Below are the code and all the weights of a small trained network. Each question names an input and a class and asks about switching units off, where a switched-off unit gives its printed mean instead of its output.

import numpy as np


def w(rows, s, z=0):
    codes = np.array(rows[::2]) - 128.0
    scale = np.full(codes.shape[1], s)
    scale[-1] = z or s
    return codes * scale


def f(y):
    return np.maximum(y, 0)


def log_softmax(a):
    a = a - a.max(-1, keepdims=True)
    return a - np.log(np.exp(a).sum(-1, keepdims=True))


def net(x, mask):
    res = np.array(x, float).reshape(1, 7) / 4 @ E
    y = f(res @ A[0][:, :-1].T + A[0][:, -1])
    res = res + np.where(mask, y, B[0][:, -1]) @ B[0][:, :-1]
    return log_softmax(res[-1] @ U[:, :-1].T + U[:, -1])


A, B = {}, {}
E = w([
[125,142,134,132],'x0',
[134,79,236,108],'x1',
[115,148,115,8],'x2',
[45,100,122,140],'x3',
[127,132,130,130],'x4',
[129,125,126,128],'x5',
[130,117,123,125],'x6',
],0.017)
A[0] = w([
[98,135,68,66,173],'neuron 0',
[105,139,138,116,4],'neuron 1',
[34,132,157,126,147],'neuron 2',
[206,148,149,116,93],'neuron 3',
[154,189,111,146,128],'neuron 4',
[119,127,163,62,146],'neuron 5',
[153,149,5,110,133],'neuron 6',
[126,129,135,60,135],'neuron 7',
[156,69,161,213,142],'neuron 8',
[35,100,145,129,74],'neuron 9',
[243,137,190,111,43],'neuron 10',
[142,86,126,150,149],'neuron 11',
[40,101,131,136,75],'neuron 12',
[139,122,185,203,119],'neuron 13',
[139,88,104,227,119],'neuron 14',
[139,90,229,106,14],'neuron 15',
[139,67,206,113,128],'neuron 16',
[159,143,161,172,131],'neuron 17',
[216,175,126,107,123],'neuron 18',
],0.014,0.0035)
B[0] = w([
[109,166,172,131,226],'neuron 0',
[144,140,125,113,138],'neuron 1',
[167,80,89,138,202],'neuron 2',
[183,88,101,101,191],'neuron 3',
[129,108,125,162,178],'neuron 4',
[94,190,209,72,220],'neuron 5',
[111,138,152,192,249],'neuron 6',
[126,163,155,67,210],'neuron 7',
[125,164,165,70,231],'neuron 8',
[209,69,82,95,200],'neuron 9',
[150,70,65,131,230],'neuron 10',
[124,138,146,106,161],'neuron 11',
[201,51,80,112,194],'neuron 12',
[116,140,149,82,212],'neuron 13',
[118,193,169,88,230],'neuron 14',
[37,143,88,245,238],'neuron 15',
[67,131,126,187,236],'neuron 16',
[176,130,151,91,181],'neuron 17',
[149,90,76,116,206],'neuron 18',
],0.011,0.014)
U = w([
[107,158,182,30,87],'0',
[56,109,91,241,255],'1',
[199,3,53,90,35],'2',
],0.014,0.0037)

Each question gives the input, the list of numbers given to net, and the class t.
The units are the neurons (one row each of A and B). Each row of codes is followed by its name. A weight is (code - 128) times the scale printed after its matrix; where a second scale follows, it is the last column's (A, B and U).
mask holds one flag per neuron, in row order. A switched-off neuron (its flag False) gives its mean, the last column of its row in B, instead of its output. The means were averaged over made-up inputs and are rounded, as every weight is.
A unit's drop is (log p(t) with every unit on - log p(t) with that unit switched off) / (log p(t) with every unit on - log p(t) with every unit switched off).
The circuit of an input: a set's keep is (log p(t) with only the set's units on - log p(t) with every unit switched off) / (log p(t) with every unit on - log p(t) with every unit switched off). Starting from the 12 units with the biggest drops (on a tie, the unit counted first), units are removed one at a time, each time the one whose removal leaves the highest keep (on an exact tie, the one counted first), for as long as the keep stays at least 0.8.
circuit, biggest first: the units of the circuit, biggest drop first
unit that matters most: the unit with the biggest drop
k most important neurons: the k neurons with the biggest drops, biggest first
drop of u: that unit's drop, to one decimal
input [-1,7,6,1,-3,-7,4], class 1: unit that matters most	neuron 15
input [-5,0,-1,-2,5,2,-2], class 2: 3 most important neurons	neuron 5; neuron 15; neuron 0
input [-3,3,0,-3,-8,-7,6], class 1: 4 most important neurons	neuron 9; neuron 12; neuron 15; neuron 16
input [-1,-4,1,5,6,5,0], class 2: 4 most important neurons	neuron 15; neuron 16; neuron 12; neuron 9
input [-3,-6,4,7,0,5,-6], class 2: 4 most important neurons	neuron 15; neuron 12; neuron 9; neuron 16
input [-7,-5,-5,4,6,4,-5], class 0: 2 most important neurons	neuron 14; neuron 15
input [-8,2,2,-3,4,-1,7], class 2: 2 most important neurons	neuron 14; neuron 8
input [-3,2,-7,6,-5,-1,2], class 0: 2 most important neurons	neuron 14; neuron 8
input [-8,-2,0,-2,7,-4,0], class 1: 4 most important neurons	neuron 9; neuron 12; neuron 10; neuron 2
input [-6,-5,3,-7,4,-3,-6], class 2: 2 most important neurons	neuron 15; neuron 18
input [-1,4,-6,-7,5,7,-3], class 2: 2 most important neurons	neuron 10; neuron 5
input [-7,-4,1,5,-5,-4,-8], class 2: 3 most important neurons	neuron 15; neuron 16; neuron 12
input [4,2,-1,3,-4,-3,-2], class 2: circuit, biggest first	neuron 6; neuron 5
input [3,-7,2,-6,8,-1,0], class 1: most important neuron	neuron 6
input [4,-3,1,-5,6,7,0], class 2: 2 most important neurons	neuron 15; neuron 16
input [-8,8,-8,0,7,-8,-4], class 0: 2 most important neurons	neuron 8; neuron 13
input [5,8,1,6,6,3,-6], class 1: 2 most important neurons	neuron 15; neuron 16
input [-7,-2,-3,-1,-7,6,2], class 0: drop of neuron 15	0.6
input [6,8,0,2,4,-3,-4], class 1: drop of neuron 15	0.5
input [-3,-7,1,-6,-3,1,3], class 1: circuit, biggest first	neuron 6
input [3,4,-6,-4,0,7,-6], class 0: drop of neuron 6	0.0
input [2,6,-8,2,-1,1,8], class 0: drop of neuron 8	0.8
